Below are the code and all the weights of a small trained network. Each question names an input and a class and asks about switching units off, where a switched-off unit gives its printed mean instead of its output.

import numpy as np


def w(rows, s, z=0):
    codes = np.array(rows[::2]) - 128.0
    scale = np.full(codes.shape[1], s)
    scale[-1] = z or s
    return codes * scale


def norm(h):
    return h / np.sqrt((h * h).mean(-1, keepdims=True) + 1e-5)


def f(y):
    return np.maximum(y, 0)


def log_softmax(a):
    a = a - a.max(-1, keepdims=True)
    return a - np.log(np.exp(a).sum(-1, keepdims=True))


def net(x, mask):
    res = np.array(x, float).reshape(1, 6) / 4 @ E
    u = 0
    for l in range(4):
        y = f(norm(res) @ A[l][:, :-1].T + A[l][:, -1])
        res = res + np.where(mask[u : u + 7], y, B[l][:, -1]) @ B[l][:, :-1]
        u += 7
    return log_softmax(norm(res)[-1] @ U[:, :-1].T + U[:, -1])


A, B = {}, {}
E = w([
[176,119,92,167,112,205,126,68,70,153,149],'x0',
[209,114,127,50,164,101,89,102,89,108,63],'x1',
[186,129,94,143,171,60,168,71,185,163,183],'x2',
[87,5,144,74,146,130,145,103,122,114,176],'x3',
[161,99,182,154,114,104,174,169,96,182,112],'x4',
[144,142,135,56,3,108,95,103,151,183,160],'x5',
],0.0033)
A[0] = w([
[172,104,188,142,79,89,161,174,73,199,140,82],'L0N0',
[62,167,1,85,144,171,21,87,191,72,165,20],'L0N1',
[204,104,145,77,161,122,122,143,113,120,78,107],'L0N2',
[74,144,115,156,93,176,179,137,156,129,188,57],'L0N3',
[184,135,125,71,163,121,81,124,93,122,112,1],'L0N4',
[141,65,81,159,116,172,126,70,87,139,146,106],'L0N5',
[58,100,140,91,150,82,140,127,164,134,115,128],'L0N6',
],0.0049,0.0036)
B[0] = w([
[134,112,137,121,145,181,202,119,159,115,94,229],'L0N0',
[174,124,220,139,97,142,253,137,132,129,81,253],'L0N1',
[70,127,97,148,87,99,172,127,102,124,125,221],'L0N2',
[120,96,66,130,87,77,125,106,66,122,113,228],'L0N3',
[125,110,51,109,67,66,140,74,79,88,118,164],'L0N4',
[163,184,123,87,145,147,118,213,85,140,196,245],'L0N5',
[145,144,111,99,141,166,117,133,75,135,186,227],'L0N6',
],0.0059,0.0025)
A[1] = w([
[118,101,111,226,234,140,99,160,98,56,105,94],'L1N0',
[96,139,142,196,105,121,152,181,131,189,191,120],'L1N1',
[134,67,109,121,148,154,192,166,131,124,129,151],'L1N2',
[89,172,133,133,83,173,80,183,94,100,49,88],'L1N3',
[80,133,167,62,165,79,129,169,167,106,141,79],'L1N4',
[149,201,130,184,109,114,54,103,167,171,58,5],'L1N5',
[143,114,161,94,1,129,48,107,192,196,121,49],'L1N6',
],0.0045,0.0031)
B[1] = w([
[78,152,111,46,121,150,117,88,164,219,100,234],'L1N0',
[133,122,103,103,144,96,122,111,90,70,70,245],'L1N1',
[123,159,178,149,127,138,106,123,162,125,80,251],'L1N2',
[150,67,144,138,86,135,69,111,153,134,133,225],'L1N3',
[181,177,115,143,96,174,112,195,95,123,144,169],'L1N4',
[184,161,48,179,124,142,136,156,170,96,54,153],'L1N5',
[50,162,103,89,254,167,123,84,137,172,80,198],'L1N6',
],0.0061,0.0031)
A[2] = w([
[104,25,252,15,148,170,100,125,34,139,235,127],'L2N0',
[5,140,82,217,79,86,142,136,107,128,177,2],'L2N1',
[73,168,148,62,119,23,113,243,203,72,115,80],'L2N2',
[116,127,107,70,101,139,122,88,178,120,201,70],'L2N3',
[44,131,152,213,74,170,191,149,178,189,152,104],'L2N4',
[137,175,128,54,61,150,160,107,136,189,155,40],'L2N5',
[215,177,87,165,195,12,167,76,206,177,203,31],'L2N6',
],0.0038,0.0014)
B[2] = w([
[124,151,85,228,153,52,140,148,255,73,181,254],'L2N0',
[157,106,89,51,118,79,97,68,60,45,78,160],'L2N1',
[198,149,99,115,135,211,131,139,3,185,187,184],'L2N2',
[112,146,142,156,147,181,165,176,154,101,26,160],'L2N3',
[198,88,137,59,114,52,157,76,76,126,121,182],'L2N4',
[55,160,125,157,205,132,110,159,83,173,107,196],'L2N5',
[71,31,217,122,38,194,16,107,113,99,127,212],'L2N6',
],0.0048,0.004)
A[3] = w([
[182,163,86,147,118,212,105,184,46,157,240,2],'L3N0',
[133,74,71,74,121,12,135,89,27,113,111,96],'L3N1',
[82,66,195,135,89,164,30,157,127,111,136,17],'L3N2',
[107,78,213,182,53,148,1,107,178,97,144,45],'L3N3',
[209,199,57,191,51,154,109,177,154,179,46,99],'L3N4',
[72,109,123,101,175,175,172,99,136,218,122,100],'L3N5',
[162,127,230,68,106,172,235,156,119,86,103,208],'L3N6',
],0.0044,0.0017)
B[3] = w([
[240,200,157,48,167,139,85,253,33,197,203,189],'L3N0',
[94,117,31,100,65,93,113,156,80,79,81,245],'L3N1',
[160,96,151,142,125,154,8,26,105,177,197,181],'L3N2',
[130,28,181,198,120,141,54,90,107,194,111,192],'L3N3',
[81,61,134,141,181,69,170,172,199,61,249,244],'L3N4',
[83,210,151,70,178,124,102,128,174,166,67,214],'L3N5',
[209,175,183,198,71,147,194,29,124,137,124,253],'L3N6',
],0.0051,0.0036)
U = w([
[126,103,18,81,41,77,149,100,16,55,59,134],'0',
[200,169,236,156,100,164,254,66,147,121,81,251],'1',
[39,199,118,66,222,167,93,110,170,210,68,151],'2',
[224,185,133,107,152,170,95,228,42,157,229,42],'3',
[132,19,186,176,89,167,3,65,121,155,131,81],'4',
[107,80,90,198,155,89,159,195,247,26,184,82],'5',
],0.0079,0.0011)

Each question gives the input, the list of numbers given to net, and the class t.
The units are the neurons (one row each of A and B). Each row of codes is followed by its name. A weight is (code - 128) times the scale printed after its matrix; where a second scale follows, it is the last column's (A, B and U).
mask holds one flag per neuron, layer by layer. A switched-off neuron (its flag False) gives its mean, the last column of its row in B, instead of its output. The means were averaged over made-up inputs and are rounded, as every weight is.
A unit's drop is (log p(t) with every unit on - log p(t) with that unit switched off) / (log p(t) with every unit on - log p(t) with every unit switched off).
The circuit of an input: a set's keep is (log p(t) with only the set's units on - log p(t) with every unit switched off) / (log p(t) with every unit on - log p(t) with every unit switched off). Starting from the 12 units with the biggest drops (on a tie, the unit counted first), units are removed one at a time, each time the one whose removal leaves the highest keep (on an exact tie, the one counted first), for as long as the keep stays at least 0.8.
circuit, biggest first: the units of the circuit, biggest drop first
k most important neurons: the k neurons with the biggest drops, biggest first
top k neurons in layer l: the k neurons of layer l with the biggest drops, biggest first
input [-7,4,5,4,-3,-1], class 3: most important neuron => L2N2
input [8,-2,8,-8,5,2], class 3: 3 most important neurons => L3N0; L2N0; L1N2
input [0,0,1,-1,3,-4], class 2: 2 most important neurons => L1N0; L0N1
input [-5,-8,-7,-4,-6,6], class 0: circuit, biggest first => L0N3; L2N1
input [0,7,6,-5,2,-5], class 0: circuit, biggest first => L0N2; L3N1
input [7,6,0,-8,-3,1], class 5: circuit, biggest first => L3N4; L1N5
input [3,6,-7,-4,8,-1], class 1: 2 most important neurons => L0N0; L2N6
input [-8,-8,-6,5,3,-5], class 0: top 2 neurons in layer 2 => L2N1; L2N4
input [0,5,-8,3,6,8], class 2: 2 most important neurons => L1N6; L2N6
input [-5,0,-8,3,-3,-5], class 4: circuit, biggest first => L1N3; L3N2
input [1,2,5,1,1,3], class 4: 2 most important neurons => L2N6; L1N0
input [-6,-6,-4,-3,1,0], class 0: 4 most important neurons => L2N1; L0N3; L0N5; L3N1
input [6,-5,2,3,0,1], class 3: 3 most important neurons => L0N5; L3N0; L0N2
input [-6,5,-8,-8,0,8], class 2: circuit, biggest first => L1N6
input [4,-4,4,7,3,-4], class 5: circuit, biggest first => L2N0; L0N5
input [-5,3,0,3,0,-6], class 2: top 2 neurons in layer 0 => L0N5; L0N1
input [-4,-1,4,-3,2,-4], class 2: circuit, biggest first => L1N0; L0N1
input [-1,4,6,-4,7,8], class 2: 3 most important neurons => L1N6; L0N1; L2N5
input [4,-1,-7,0,7,2], class 1: 2 most important neurons => L0N0; L3N6
input [6,-2,3,4,1,0], class 3: circuit, biggest first => L0N5
input [-8,-2,-7,-5,5,6], class 3: 3 most important neurons => L2N2; L0N1; L1N0
input [7,0,0,-3,-4,-3], class 3: 3 most important neurons => L0N5; L3N0; L0N0
input [-5,-7,8,-3,-7,-7], class 4: top 2 neurons in layer 2 => L2N6; L2N5
